Below are the code and all the weights of a small trained network. Each question names an input and a target symbol and asks about switching units off, where a switched-off unit gives its printed mean instead of its output.

import numpy as np


def w(rows, s, z=0):
    codes = np.array(rows[::2]) - 128.0
    scale = np.full(codes.shape[1], s)
    scale[-1] = z or s
    return codes * scale


def softmax(a):
    e = np.exp(a - a.max(-1, keepdims=True))
    return e / e.sum(-1, keepdims=True)


def log_softmax(a):
    a = a - a.max(-1, keepdims=True)
    return a - np.log(np.exp(a).sum(-1, keepdims=True))


def net(x, mask):
    ids = ['ΔΣΩεημπ'.index(c) for c in x.split()]
    T = len(ids)
    res = E[ids] + P[:T]
    u = 0
    for l in range(3):
        r = res
        for j in range(3):
            rows = slice(2 * j, 2 * j + 2)
            q, k, v = (r @ M[l][rows].T for M in (Q, K, V))
            z = softmax(np.where(np.tri(T) > 0, q @ k.T / 2**0.5, -1e9)) @ v
            o = O[l][rows]
            res = res + np.where(mask[u + j], z, o[:, -1]) @ o[:, :-1]
        u += 3
    return log_softmax(res[-1] @ U[:, :-1].T + U[:, -1])


Q, K, V, O = {}, {}, {}, {}
E = w([
[120,57,156,22,29,202,101,237,151,107],'Δ',
[139,78,98,103,78,194,222,253,78,146],'Σ',
[139,18,128,80,26,18,155,149,76,84],'Ω',
[212,128,167,100,117,157,193,34,192,134],'ε',
[102,20,130,251,240,181,174,146,151,97],'η',
[251,144,155,103,16,147,71,158,58,151],'μ',
[48,128,210,38,79,198,165,89,70,140],'π',
],0.016)
P = w([
[185,213,156,42,195,132,183,196,155,95],'0',
[165,63,193,110,125,157,227,116,123,143],'1',
[97,228,38,63,236,178,56,103,120,74],'2',
[151,73,162,142,93,139,157,95,139,165],'3',
[62,241,37,107,230,208,27,69,121,61],'4',
[121,74,152,169,70,149,106,83,143,186],'5',
[52,236,38,145,235,212,2,35,125,58],'6',
[127,83,174,160,73,167,131,65,175,184],'7',
],0.0086)
Q[0] = w([
[137,254,90,153,189,40,127,143,200,94],'L0H0',
[82,188,96,86,140,96,72,148,109,101],'L0H0',
[82,135,128,50,208,208,141,51,112,103],'L0H1',
[105,160,97,123,150,91,171,122,118,86],'L0H1',
[61,160,182,79,175,122,197,143,84,74],'L0H2',
[82,183,205,101,148,123,112,115,103,126],'L0H2',
],0.0092)
K[0] = w([
[175,111,161,50,150,113,163,197,2,109],'L0H0',
[130,118,82,54,81,214,117,177,38,100],'L0H0',
[124,171,117,92,249,128,136,124,158,53],'L0H1',
[77,135,169,108,120,115,130,123,63,83],'L0H1',
[97,164,208,107,170,127,175,163,66,88],'L0H2',
[122,126,192,91,135,172,156,72,109,136],'L0H2',
],0.0099)
V[0] = w([
[157,161,187,33,91,75,40,108,152,156],'L0H0',
[103,72,164,1,65,174,30,137,141,44],'L0H0',
[133,88,53,41,130,58,125,154,183,31],'L0H1',
[92,23,111,194,95,155,164,34,235,202],'L0H1',
[99,84,96,168,190,161,116,142,24,150],'L0H2',
[128,117,74,73,175,56,50,74,58,119],'L0H2',
],0.0053)
O[0] = w([
[186,37,195,178,253,6,126,186,221,222,130],'L0H0',
[87,14,79,124,172,171,117,20,126,136,255],'L0H0',
[106,247,125,121,96,142,48,105,217,103,204],'L0H1',
[191,20,95,86,74,162,228,50,121,200,90],'L0H1',
[105,218,199,178,150,160,170,98,103,182,96],'L0H2',
[111,98,45,157,145,204,160,175,142,206,133],'L0H2',
],0.006,0.0053)
Q[1] = w([
[119,146,188,196,119,150,131,166,107,157],'L1H0',
[142,166,104,140,135,158,164,137,186,149],'L1H0',
[185,140,170,126,53,139,177,225,191,213],'L1H1',
[134,187,165,121,101,133,116,97,163,128],'L1H1',
[117,159,12,115,162,138,72,92,121,43],'L1H2',
[155,140,95,69,127,138,148,80,154,134],'L1H2',
],0.011)
K[1] = w([
[99,153,73,142,152,109,113,172,107,13],'L1H0',
[139,90,162,120,202,154,203,110,151,93],'L1H0',
[254,154,85,192,158,173,195,185,197,91],'L1H1',
[146,147,215,121,197,187,124,125,97,44],'L1H1',
[51,66,101,201,54,150,46,181,47,199],'L1H2',
[207,180,140,212,126,181,43,52,132,165],'L1H2',
],0.0086)
V[1] = w([
[149,137,93,124,136,42,165,122,140,79],'L1H0',
[138,111,68,205,148,141,113,131,109,30],'L1H0',
[245,146,130,129,155,201,85,225,117,124],'L1H1',
[156,97,130,147,113,74,77,103,73,76],'L1H1',
[2,111,176,130,133,49,137,195,129,95],'L1H2',
[130,132,96,128,40,68,134,19,94,126],'L1H2',
],0.0064)
O[1] = w([
[133,108,174,137,150,136,166,149,87,49,165],'L1H0',
[137,135,171,113,134,110,84,36,176,54,77],'L1H0',
[88,94,148,143,90,173,72,68,96,171,11],'L1H1',
[232,136,136,176,95,113,87,185,194,14,252],'L1H1',
[96,114,103,2,194,157,217,53,85,36,74],'L1H2',
[134,194,219,39,219,214,173,178,150,93,188],'L1H2',
],0.0079,0.0029)
Q[2] = w([
[95,129,1,106,154,125,106,175,153,121],'L2H0',
[176,100,78,116,139,148,42,126,98,134],'L2H0',
[97,115,124,144,113,198,86,120,75,197],'L2H1',
[110,204,88,113,178,124,33,97,156,109],'L2H1',
[10,205,49,215,192,129,133,172,155,95],'L2H2',
[146,91,142,42,118,60,132,192,82,98],'L2H2',
],0.0085)
K[2] = w([
[127,99,69,164,163,192,125,209,172,70],'L2H0',
[176,64,115,171,107,247,55,111,150,114],'L2H0',
[125,166,192,91,167,139,118,89,110,123],'L2H1',
[234,188,117,175,147,187,127,93,169,155],'L2H1',
[70,97,32,195,238,184,186,181,47,107],'L2H2',
[254,125,133,45,113,181,103,132,111,107],'L2H2',
],0.0068)
V[2] = w([
[169,155,145,131,126,72,58,96,98,98],'L2H0',
[100,125,169,51,122,85,67,222,103,151],'L2H0',
[157,123,127,150,163,167,209,102,181,155],'L2H1',
[253,120,99,105,132,171,159,34,171,174],'L2H1',
[67,148,180,176,217,161,156,110,87,46],'L2H2',
[180,143,187,35,122,80,107,52,172,126],'L2H2',
],0.0061)
O[2] = w([
[165,191,150,70,163,97,183,109,105,209,215],'L2H0',
[71,230,97,111,77,181,150,161,215,169,254],'L2H0',
[144,165,143,88,161,106,116,66,132,152,16],'L2H1',
[150,130,139,84,46,52,193,97,181,125,101],'L2H1',
[164,125,122,85,37,91,84,189,93,190,42],'L2H2',
[60,172,106,126,111,3,26,133,147,168,251],'L2H2',
],0.0082,0.004)
U = w([
[120,79,72,73,113,201,36,90,148,119,2],'Δ',
[115,141,43,60,181,137,186,145,20,255,171],'Σ',
[194,110,109,50,45,81,219,80,131,166,87],'Ω',
[121,164,177,196,132,113,91,193,113,211,216],'ε',
[150,188,64,138,25,207,164,118,50,77,104],'η',
[218,62,168,79,138,158,50,81,4,119,103],'μ',
[77,226,179,105,245,121,117,125,82,26,186],'π',
],0.0051,0.0057)

Each question gives the input, a string of symbols that net reads in full, and the target symbol t.
The units are the heads (2 rows each of Q, K, V and O). Each row of codes is followed by its name. A weight is (code - 128) times the scale printed after its matrix; where a second scale follows, it is the last column's (O and U).
mask holds one flag per head, layer by layer. A switched-off head (its flag False) gives its mean, the last column of its rows in O, instead of its output. The means were averaged over made-up inputs and are rounded, as every weight is.
A unit's drop is (log p(t) with every unit on - log p(t) with that unit switched off) / (log p(t) with every unit on - log p(t) with every unit switched off).
The circuit of an input: a set's keep is (log p(t) with only the set's units on - log p(t) with every unit switched off) / (log p(t) with every unit on - log p(t) with every unit switched off). Starting from all 9 units, units are removed one at a time, each time the one whose removal leaves the highest keep (on an exact tie, the one counted first), for as long as the keep stays at least 0.8.
units of the circuit, in order: the units of the circuit, biggest drop first
unit that matters most: the unit with the biggest drop
which heads matter: for each layer, one digit per head in row order, 1 if its drop is at least 0.15 and else 0, layers parted by /
drop of u: that unit's drop, to one decimal
input Ω π π Ω Ω Δ, target Δ: which heads matter : 100 / 000 / 100
input ε Ω μ Ω π μ Ω, target Σ: unit that matters most : L1H1
input Δ Ω π, target Σ: which heads matter : 001 / 010 / 001
input π μ η μ μ Σ Ω π, target η: which heads matter : 100 / 000 / 000
input μ π μ, target Σ: which heads matter : 110 / 011 / 100
input Ω Ω μ, target ε: which heads matter : 000 / 001 / 000
input Ω Ω Σ, target η: units of the circuit, in order : L2H2, L0H0
input π μ μ Ω η Ω Ω Δ, target η: which heads matter : 100 / 000 / 000
input π π Ω Ω Ω η Ω, target μ: which heads matter : 000 / 000 / 101
input Δ π Δ Ω π π, target π: units of the circuit, in order : L0H2, L0H1
input π Ω π Ω Ω π, target π: which heads matter : 010 / 010 / 000
input μ Ω Ω π μ Ω μ, target π: which heads matter : 010 / 001 / 000
input Σ μ ε, target Ω: which heads matter : 010 / 000 / 010
input μ μ Ω η η, target μ: unit that matters most : L2H0
input Ω π Σ, target η: units of the circuit, in order : L2H2, L2H0
input ε Δ μ π, target ε: which heads matter : 100 / 001 / 000
input Ω ε Ω, target Ω: which heads matter : 010 / 001 / 010
input η Ω Ω π Ω, target Σ: which heads matter : 000 / 110 / 001
input Ω Ω Ω Ω Ω Δ Ω, target Δ: drop of L1H2 : 0.1
input μ ε μ, target Ω: units of the circuit, in order : L2H1
input Ω Ω ε Ω ε Ω μ Δ, target ε: drop of L0H0 : 0.1
input Ω Ω η μ μ π Ω, target μ: drop of L2H0 : 1.9
